Below is a small trained network, with its code and all its weights. Each question gives an input and a class and asks what happens when units are switched off, that is, made to give their printed mean instead of their output.

import numpy as np


def w(rows, s, z=0):
    codes = np.array(rows[::2]) - 128.0
    scale = np.full(codes.shape[1], s)
    scale[-1] = z or s
    return codes * scale


def f(y):
    return np.maximum(y, 0)


def log_softmax(a):
    a = a - a.max(-1, keepdims=True)
    return a - np.log(np.exp(a).sum(-1, keepdims=True))


def net(x, mask):
    res = np.array(x, float).reshape(1, 3) / 4 @ E
    y = f(res @ A[0][:, :-1].T + A[0][:, -1])
    res = res + np.where(mask, y, B[0][:, -1]) @ B[0][:, :-1]
    return log_softmax(res[-1] @ U[:, :-1].T + U[:, -1])


A, B = {}, {}
E = w([
[230,43,196],'x0',
[146,72,3],'x1',
[212,254,93],'x2',
],0.0085)
A[0] = w([
[99,190,252,111],'n0',
[225,189,110,125],'n1',
[177,175,115,23],'n2',
[180,73,174,62],'n3',
[207,105,165,80],'n4',
[217,95,146,65],'n5',
[146,119,75,26],'n6',
[61,184,103,45],'n7',
[159,100,43,73],'n8',
[169,187,120,95],'n9',
[151,161,125,52],'n10',
[141,118,71,208],'n11',
[46,159,96,46],'n12',
[63,60,141,80],'n13',
[170,190,83,67],'n14',
[136,84,24,50],'n15',
[90,177,188,3],'n16',
],0.016,0.0063)
B[0] = w([
[245,120,74,251],'n0',
[93,35,197,228],'n1',
[115,53,161,167],'n2',
[80,115,62,194],'n3',
[53,143,35,190],'n4',
[68,141,54,186],'n5',
[179,138,98,153],'n6',
[62,106,39,195],'n7',
[188,124,112,193],'n8',
[125,65,158,189],'n9',
[138,60,131,149],'n10',
[184,149,139,206],'n11',
[70,76,75,196],'n12',
[140,3,233,208],'n13',
[93,77,160,199],'n14',
[189,126,104,206],'n15',
[172,94,80,171],'n16',
],0.011)
U = w([
[14,134,57,123],'0',
[100,63,253,104],'1',
[237,145,112,98],'2',
[114,163,177,255],'3',
[77,194,194,110],'4',
[90,192,186,106],'5',
[89,203,195,108],'6',
],0.015,0.028)

Each question gives the input, the list of numbers given to net, and the class t.
The units are the neurons (one row each of A and B). Each row of codes is followed by its name. A weight is (code - 128) times the scale printed after its matrix; where a second scale follows, it is the last column's (A, B and U).
mask holds one flag per neuron, in row order. A switched-off neuron (its flag False) gives its mean, the last column of its row in B, instead of its output. The means were averaged over made-up inputs and are rounded, as every weight is.
A unit's drop is (log p(t) with every unit on - log p(t) with that unit switched off) / (log p(t) with every unit on - log p(t) with every unit switched off).
The circuit of an input: a set's keep is (log p(t) with only the set's units on - log p(t) with every unit switched off) / (log p(t) with every unit on - log p(t) with every unit switched off). Starting from the 12 units with the biggest drops (on a tie, the unit counted first), units are removed one at a time, each time the one whose removal leaves the highest keep (on an exact tie, the one counted first), for as long as the keep stays at least 0.8.
circuit, biggest first: the units of the circuit, biggest drop first
most important unit: the unit with the biggest drop
top k neurons: the k neurons with the biggest drops, biggest first
drop of u: that unit's drop, to one decimal
input [3,-5,5], class 1: circuit, biggest first : [n1]
input [-7,8,8], class 1: top 3 neurons : [n1; n14; n0]
input [7,-7,-3], class 0: top 2 neurons : [n4; n3]
input [-5,8,-7], class 2: circuit, biggest first : [n15; n8]
input [6,-6,-1], class 0: top 3 neurons : [n4; n3; n5]
input [8,7,8], class 0: top 3 neurons : [n5; n4; n13]
input [1,2,3], class 3: top 2 neurons : [n13; n0]
input [1,3,-2], class 3: top 3 neurons : [n0; n1; n16]
input [5,-2,6], class 1: top 4 neurons : [n1; n7; n9; n2]
input [-6,-1,7], class 1: top 2 neurons : [n1; n9]
input [-3,3,1], class 3: top 2 neurons : [n0; n4]
input [-5,7,6], class 2: top 3 neurons : [n15; n8; n11]
input [0,-2,-3], class 3: top 3 neurons : [n1; n14; n9]
input [-1,-8,4], class 2: top neuron : [n0]
input [-2,3,-3], class 3: top 2 neurons : [n0; n1]
input [3,2,4], class 1: top 2 neurons : [n1; n7]
input [-2,3,-5], class 1: top 2 neurons : [n13; n0]
input [2,-1,-1], class 3: drop of n1 : 0.1
input [-1,3,-2], class 3: drop of n0 : 1.2
input [-4,5,-1], class 2: most important unit : n15
input [0,-6,3], class 2: drop of n0 : 1.4
input [-6,-4,8], class 1: drop of n1 : 0.3
